Below are the code and all the weights of a small trained network. Each question names an input and a target symbol and asks about switching units off, where a switched-off unit gives its printed mean instead of its output.

import numpy as np


def w(rows, s, z=0):
    codes = np.array(rows[::2]) - 128.0
    scale = np.full(codes.shape[1], s)
    scale[-1] = z or s
    return codes * scale


def norm(h):
    return h / np.sqrt((h * h).mean(-1, keepdims=True) + 1e-5)


def f(y):
    return y / 2 * (1 + np.tanh(0.7978845608 * (y + 0.044715 * y**3)))


def softmax(a):
    e = np.exp(a - a.max(-1, keepdims=True))
    return e / e.sum(-1, keepdims=True)


def log_softmax(a):
    a = a - a.max(-1, keepdims=True)
    return a - np.log(np.exp(a).sum(-1, keepdims=True))


def net(x, mask):
    ids = ['αβγηλμφψ'.index(c) for c in x.split()]
    T = len(ids)
    res = E[ids] + P[:T]
    r = norm(res)
    for j in range(2):
        rows = slice(2 * j, 2 * j + 2)
        q, k, v = (r @ M[0][rows].T for M in (Q, K, V))
        z = softmax(np.where(np.tri(T) > 0, q @ k.T / 2**0.5, -1e9)) @ v
        o = O[0][rows]
        res = res + np.where(mask[j], z, o[:, -1]) @ o[:, :-1]
    y = f(norm(res) @ A[0][:, :-1].T + A[0][:, -1])
    res = res + np.where(mask[2:10], y, B[0][:, -1]) @ B[0][:, :-1]
    return log_softmax(norm(res)[-1] @ U[:, :-1].T + U[:, -1])


Q, K, V, O, A, B = {}, {}, {}, {}, {}, {}
E = w([
[170,126,158,67,192,72,77],'α',
[156,117,163,85,149,181,118],'β',
[203,175,110,131,112,204,151],'γ',
[156,186,190,173,225,117,118],'η',
[106,88,141,49,108,119,196],'λ',
[154,16,95,215,124,73,218],'μ',
[230,146,85,103,121,89,67],'φ',
[96,138,81,121,112,185,253],'ψ',
],0.0081)
P = w([
[72,75,31,145,252,153,42],'0',
[128,112,125,200,77,122,81],'1',
[151,99,91,24,174,155,130],'2',
[137,124,142,195,71,127,87],'3',
[166,158,152,3,148,164,117],'4',
[143,127,147,194,60,132,79],'5',
],0.0046)
Q[0] = w([
[229,145,102,89,196,60,53],'H0',
[240,204,31,250,58,194,142],'H0',
[216,123,150,40,127,176,68],'H1',
[74,107,88,2,4,201,176],'H1',
],0.0061)
K[0] = w([
[180,162,142,127,168,107,9],'H0',
[205,149,87,208,95,170,124],'H0',
[161,141,161,97,105,147,56],'H1',
[74,126,137,76,76,159,167],'H1',
],0.012)
V[0] = w([
[197,3,247,33,117,54,127],'H0',
[83,20,62,154,86,178,83],'H0',
[69,153,189,250,125,26,55],'H1',
[175,24,150,213,186,67,213],'H1',
],0.0034)
O[0] = w([
[132,158,55,219,135,180,90,169],'H0',
[183,172,205,66,84,109,173,179],'H0',
[142,122,157,51,83,144,252,4],'H1',
[160,222,199,122,67,196,30,204],'H1',
],0.0041,0.0026)
A[0] = w([
[78,89,78,148,242,51,97,148],'N0',
[167,77,91,144,86,142,111,189],'N1',
[128,145,146,2,165,82,145,35],'N2',
[111,127,175,167,159,147,78,130],'N3',
[107,103,66,190,145,138,186,196],'N4',
[141,160,110,71,176,199,91,130],'N5',
[71,183,142,118,87,96,174,2],'N6',
[194,147,128,133,133,136,92,135],'N7',
],0.0084,0.0029)
B[0] = w([
[199,134,93,156,200,229,63,227],'N0',
[63,166,151,106,152,132,107,253],'N1',
[48,42,252,77,82,117,254,150],'N2',
[152,125,123,57,122,75,130,154],'N3',
[172,110,133,102,131,114,63,197],'N4',
[134,73,151,155,160,113,65,230],'N5',
[173,110,152,60,94,122,113,121],'N6',
[90,72,108,108,124,128,224,208],'N7',
],0.007,0.0052)
U = w([
[186,136,87,185,184,178,45,189],'α',
[76,48,183,43,145,78,141,2],'β',
[92,147,126,138,106,212,243,177],'γ',
[169,250,173,117,164,69,194,171],'η',
[13,249,132,115,109,136,68,128],'λ',
[135,122,161,252,39,89,101,130],'μ',
[97,166,2,126,92,47,145,148],'φ',
[204,195,129,43,22,161,116,79],'ψ',
],0.0075,0.002)

Each question gives the input, a string of symbols that net reads in full, and the target symbol t.
The units are the heads (2 rows each of Q, K, V and O) and the neurons (one row each of A and B). Each row of codes is followed by its name. A weight is (code - 128) times the scale printed after its matrix; where a second scale follows, it is the last column's (O, A, B and U).
mask holds one flag per unit, heads first, then neurons. A switched-off unit (its flag False) gives its mean, the last column of its rows in O or B, instead of its output. The means were averaged over made-up inputs and are rounded, as every weight is.
A unit's drop is (log p(t) with every unit on - log p(t) with that unit switched off) / (log p(t) with every unit on - log p(t) with every unit switched off).
The circuit of an input: a set's keep is (log p(t) with only the set's units on - log p(t) with every unit switched off) / (log p(t) with every unit on - log p(t) with every unit switched off). Starting from all 10 units, units are removed one at a time, each time the one whose removal leaves the highest keep (on an exact tie, the one counted first), for as long as the keep stays at least 0.8.
units of the circuit, in order: the units of the circuit, biggest drop first
most important unit: the unit with the biggest drop
k most important neurons: the k neurons with the biggest drops, biggest first
which heads matter: for each layer, one digit per head in row order, 1 if its drop is at least 0.15 and else 0, layers parted by /
drop of u: that unit's drop, to one decimal
input φ μ μ, target β: which heads matter : 11
input λ μ λ μ λ η, target η: most important neuron : (N0)
input α ψ α λ η η, target η: units of the circuit, in order : (H1, N0, N5)
input λ η α μ η, target β: units of the circuit, in order : (H1, N2)
input μ φ λ β φ, target β: units of the circuit, in order : (N2, N7)
input μ β φ β, target β: 3 most important neurons : (N0, N3, N7)
input μ ψ μ, target β: 3 most important neurons : (N0, N1, N5)
input α γ ψ λ ψ, target β: 2 most important neurons : (N0, N2)
input γ μ α μ μ, target γ: 3 most important neurons : (N5, N0, N3)
input λ β λ η β, target β: 2 most important neurons : (N2, N0)
input μ μ λ φ φ, target β: 2 most important neurons : (N2, N7)
input γ μ η β μ γ, target γ: which heads matter : 00
input λ γ β μ γ, target β: which heads matter : 10
input γ γ ψ φ λ ψ, target ψ: most important unit : H0
input μ α μ β μ, target γ: 3 most important neurons : (N5, N0, N7)
input α λ η ψ ψ, target β: 2 most important neurons : (N5, N0)
input λ η β α ψ, target α: drop of N1 : 0.1
input β μ μ ψ, target ψ: drop of N3 : 0.0
input λ φ γ γ ψ, target α: drop of N2 : -0.1
input β η φ γ λ, target α: drop of H1 : 1.6
input μ ψ λ, target α: most important unit : H1
